Here is a tiny trained network, its code and every weight. The questions are about switching its units off for an input and a class, where a switched-off unit gives its printed mean instead of its output.

import numpy as np


def w(rows, s, z=0):
    codes = np.array(rows[::2]) - 128.0
    scale = np.full(codes.shape[1], s)
    scale[-1] = z or s
    return codes * scale


def f(y):
    return y / 2 * (1 + np.tanh(0.7978845608 * (y + 0.044715 * y**3)))


def log_softmax(a):
    a = a - a.max(-1, keepdims=True)
    return a - np.log(np.exp(a).sum(-1, keepdims=True))


def net(x, mask):
    res = np.array(x, float).reshape(1, 8) / 4 @ E
    y = f(res @ A[0][:, :-1].T + A[0][:, -1])
    res = res + np.where(mask, y, B[0][:, -1]) @ B[0][:, :-1]
    return log_softmax(res[-1] @ U[:, :-1].T + U[:, -1])


A, B = {}, {}
E = w([
[166,84,94,56,115,9,162,132,170],'x0',
[118,167,169,119,64,113,176,178,158],'x1',
[163,99,76,139,105,180,137,136,92],'x2',
[190,120,170,93,100,116,31,112,152],'x3',
[94,96,96,65,151,172,131,57,159],'x4',
[60,202,43,102,77,138,94,159,151],'x5',
[117,130,114,150,31,98,143,83,64],'x6',
[97,160,132,142,149,149,119,126,114],'x7',
],0.016)
A[0] = w([
[75,81,103,166,181,110,206,21,170,106],'N0',
[130,186,128,215,59,134,87,92,52,121],'N1',
[109,106,155,239,132,158,254,171,53,75],'N2',
[129,101,126,122,78,129,6,138,124,253],'N3',
[131,58,149,112,122,139,69,87,125,135],'N4',
[173,126,75,198,179,71,128,175,93,49],'N5',
],0.0086,0.0042)
B[0] = w([
[150,200,131,79,194,156,255,46,101,191],'N0',
[70,132,130,223,48,123,107,59,145,220],'N1',
[117,50,161,185,73,195,183,178,107,250],'N2',
[159,119,93,133,102,111,7,96,187,197],'N3',
[198,161,139,120,153,164,134,83,104,176],'N4',
[118,69,89,165,168,67,106,180,95,166],'N5',
],0.0092,0.017)
U = w([
[135,90,184,80,186,98,211,90,74,12],'0',
[121,126,132,34,25,23,198,205,221,209],'1',
[163,92,103,176,134,16,147,205,79,150],'2',
[96,190,206,162,217,179,47,223,196,250],'3',
[36,130,25,74,157,213,127,125,114,120],'4',
[254,46,170,104,131,130,44,72,125,8],'5',
[64,160,125,171,45,121,75,72,99,60],'6',
[110,99,174,195,79,186,180,181,43,178],'7',
],0.011,0.0027)

Each question gives the input, the list of numbers given to net, and the class t.
The units are the neurons (one row each of A and B). Each row of codes is followed by its name. A weight is (code - 128) times the scale printed after its matrix; where a second scale follows, it is the last column's (A, B and U).
mask holds one flag per neuron, in row order. A switched-off neuron (its flag False) gives its mean, the last column of its row in B, instead of its output. The means were averaged over made-up inputs and are rounded, as every weight is.
A unit's drop is (log p(t) with every unit on - log p(t) with that unit switched off) / (log p(t) with every unit on - log p(t) with every unit switched off).
The circuit of an input: a set's keep is (log p(t) with only the set's units on - log p(t) with every unit switched off) / (log p(t) with every unit on - log p(t) with every unit switched off). Starting from all 6 units, units are removed one at a time, each time the one whose removal leaves the highest keep (on an exact tie, the one counted first), for as long as the keep stays at least 0.8.
circuit, biggest first: the units of the circuit, biggest drop first
top k neurons: the k neurons with the biggest drops, biggest first
drop when u is switched off: that unit's drop, to one decimal
input [-2,-3,6,4,-6,2,-4,3], class 5: circuit, biggest first	(N3)
input [1,4,2,0,0,-4,0,-6], class 1: top 4 neurons	(N2; N1; N0; N4)
input [3,7,0,-2,-6,-3,-6,-2], class 2: top 3 neurons	(N5; N1; N0)
input [3,-4,7,3,7,5,-6,-5], class 5: circuit, biggest first	(N3; N4)
input [8,-8,-7,-2,-6,-7,2,6], class 0: top 2 neurons	(N0; N3)
input [-5,-4,-4,0,-6,-7,-6,4], class 7: top 2 neurons	(N2; N3)
input [2,3,1,3,1,7,-2,8], class 3: circuit, biggest first	(N1; N0)
input [1,6,-7,-6,3,2,6,1], class 7: top 3 neurons	(N3; N2; N0)
input [-3,8,4,5,-1,0,0,-5], class 6: top 2 neurons	(N4; N2)
input [1,3,8,-7,7,2,5,5], class 7: top 2 neurons	(N2; N3)
input [1,3,0,-5,2,-4,-3,-8], class 0: top 2 neurons	(N0; N1)
input [2,0,-6,-2,3,3,6,-2], class 1: top 2 neurons	(N1; N4)
input [-5,3,-8,4,-7,-6,6,1], class 6: drop when N4 is switched off	0.0
input [8,-6,-3,-3,7,3,-4,-6], class 0: circuit, biggest first	(N0)
input [7,-5,-7,4,4,5,0,6], class 5: drop when N4 is switched off	0.1
input [6,-1,2,-8,6,-2,-5,5], class 0: drop when N0 is switched off	0.4
